Below are the code and all the weights of a small trained network. Each question names an input and a class and asks about switching units off, where a switched-off unit gives its printed mean instead of its output.

import numpy as np


def w(rows, s, z=0):
    codes = np.array(rows[::2]) - 128.0
    scale = np.full(codes.shape[1], s)
    scale[-1] = z or s
    return codes * scale


def norm(h):
    return h / np.sqrt((h * h).mean(-1, keepdims=True) + 1e-5)


def f(y):
    return np.maximum(y, 0)


def log_softmax(a):
    a = a - a.max(-1, keepdims=True)
    return a - np.log(np.exp(a).sum(-1, keepdims=True))


def net(x, mask):
    res = np.array(x, float).reshape(1, 5) / 4 @ E
    u = 0
    for l in range(2):
        y = f(norm(res) @ A[l][:, :-1].T + A[l][:, -1])
        res = res + np.where(mask[u : u + 11], y, B[l][:, -1]) @ B[l][:, :-1]
        u += 11
    return log_softmax(norm(res)[-1] @ U[:, :-1].T + U[:, -1])


A, B = {}, {}
E = w([
[112,1,107,103],'x0',
[25,138,42,140],'x1',
[128,128,128,128],'x2',
[128,127,129,129],'x3',
[43,132,217,52],'x4',
],0.0076)
A[0] = w([
[239,137,178,72,2],'L0N0',
[129,34,109,109,151],'L0N1',
[141,59,57,135,10],'L0N2',
[136,157,119,173,26],'L0N3',
[95,143,154,206,98],'L0N4',
[69,164,107,134,19],'L0N5',
[144,147,139,89,47],'L0N6',
[247,116,116,157,150],'L0N7',
[176,91,133,112,76],'L0N8',
[135,104,112,75,139],'L0N9',
[148,120,46,216,121],'L0N10',
],0.014,0.0064)
B[0] = w([
[77,169,115,196,190],'L0N0',
[164,61,106,149,223],'L0N1',
[115,120,67,162,169],'L0N2',
[117,149,65,149,141],'L0N3',
[147,154,80,82,147],'L0N4',
[106,202,137,70,154],'L0N5',
[129,129,191,113,131],'L0N6',
[170,130,108,2,255],'L0N7',
[212,104,129,89,161],'L0N8',
[146,141,166,179,167],'L0N9',
[87,154,166,198,235],'L0N10',
],0.0095,0.0079)
A[1] = w([
[99,213,146,209,88],'L1N0',
[58,50,85,158,22],'L1N1',
[72,155,95,186,208],'L1N2',
[85,121,97,121,236],'L1N3',
[147,100,229,95,221],'L1N4',
[151,193,76,128,151],'L1N5',
[141,203,149,155,225],'L1N6',
[74,82,95,134,49],'L1N7',
[5,105,172,147,183],'L1N8',
[146,157,198,165,4],'L1N9',
[75,100,80,118,66],'L1N10',
],0.014,0.0044)
B[1] = w([
[159,11,30,119,221],'L1N0',
[184,245,241,116,198],'L1N1',
[68,120,57,217,230],'L1N2',
[104,199,106,114,209],'L1N3',
[47,68,94,226,243],'L1N4',
[175,119,205,158,234],'L1N5',
[69,137,152,32,251],'L1N6',
[173,148,183,147,169],'L1N7',
[209,166,142,79,253],'L1N8',
[93,58,163,55,145],'L1N9',
[164,154,185,126,166],'L1N10',
],0.011,0.0069)
U = w([
[190,182,193,79,254],'0',
[113,132,14,153,178],'1',
[52,61,157,81,95],'2',
[67,207,99,70,67],'3',
[214,56,88,131,109],'4',
[173,171,114,251,43],'5',
[111,36,172,218,98],'6',
],0.03,0.0053)

Each question gives the input, the list of numbers given to net, and the class t.
The units are the neurons (one row each of A and B). Each row of codes is followed by its name. A weight is (code - 128) times the scale printed after its matrix; where a second scale follows, it is the last column's (A, B and U).
mask holds one flag per neuron, layer by layer. A switched-off neuron (its flag False) gives its mean, the last column of its row in B, instead of its output. The means were averaged over made-up inputs and are rounded, as every weight is.
A unit's drop is (log p(t) with every unit on - log p(t) with that unit switched off) / (log p(t) with every unit on - log p(t) with every unit switched off).
The circuit of an input: a set's keep is (log p(t) with only the set's units on - log p(t) with every unit switched off) / (log p(t) with every unit on - log p(t) with every unit switched off). Starting from the 12 units with the biggest drops (on a tie, the unit counted first), units are removed one at a time, each time the one whose removal leaves the highest keep (on an exact tie, the one counted first), for as long as the keep stays at least 0.8.
units of the circuit, in order: the units of the circuit, biggest drop first
most important unit: the unit with the biggest drop
k most important neurons: the k neurons with the biggest drops, biggest first
k most important neurons of layer l: the k neurons of layer l with the biggest drops, biggest first
input [1,-7,7,-2,6], class 6: units of the circuit, in order	L1N4
input [-6,0,-5,-2,1], class 2: 2 most important neurons of layer 1	L1N6, L1N0
input [-6,0,0,2,-7], class 0: 3 most important neurons of layer 1	L1N4, L1N5, L1N6
input [8,2,4,-6,-3], class 5: units of the circuit, in order	L1N1, L0N2
input [-7,2,8,0,-5], class 1: 2 most important neurons	L1N0, L0N10
input [-1,0,-4,1,2], class 2: 2 most important neurons	L0N1, L0N2
input [1,1,-6,2,5], class 0: 2 most important neurons of layer 0	L0N7, L0N8
input [-4,1,-2,1,-2], class 1: 2 most important neurons	L0N10, L1N0
input [5,-6,-6,0,1], class 6: 2 most important neurons of layer 1	L1N4, L1N8
input [7,-4,-1,-6,2], class 6: 2 most important neurons	L1N4, L1N8
input [0,-4,8,4,-3], class 0: 4 most important neurons	L1N0, L0N7, L0N0, L1N2
input [2,8,1,8,0], class 5: 2 most important neurons	L1N2, L0N7
input [-7,3,-3,3,-7], class 1: 2 most important neurons of layer 1	L1N0, L1N6
input [1,-6,4,-7,8], class 6: most important unit	L1N4
input [4,0,-4,-1,5], class 6: 2 most important neurons	L1N4, L0N0
input [2,1,5,3,-5], class 5: 2 most important neurons of layer 0	L0N10, L0N2
input [0,-4,7,-7,-4], class 0: 4 most important neurons of layer 0	L0N7, L0N0, L0N1, L0N10
input [-1,-4,-1,-5,-4], class 0: 4 most important neurons	L0N7, L1N0, L0N0, L0N1
input [7,6,0,2,1], class 0: 2 most important neurons	L1N1, L1N4
input [6,2,-5,1,4], class 0: most important unit	L1N1
input [6,-7,0,1,2], class 6: 3 most important neurons of layer 1	L1N4, L1N8, L1N0
input [4,1,-5,-4,-8], class 5: 2 most important neurons of layer 0	L0N10, L0N2
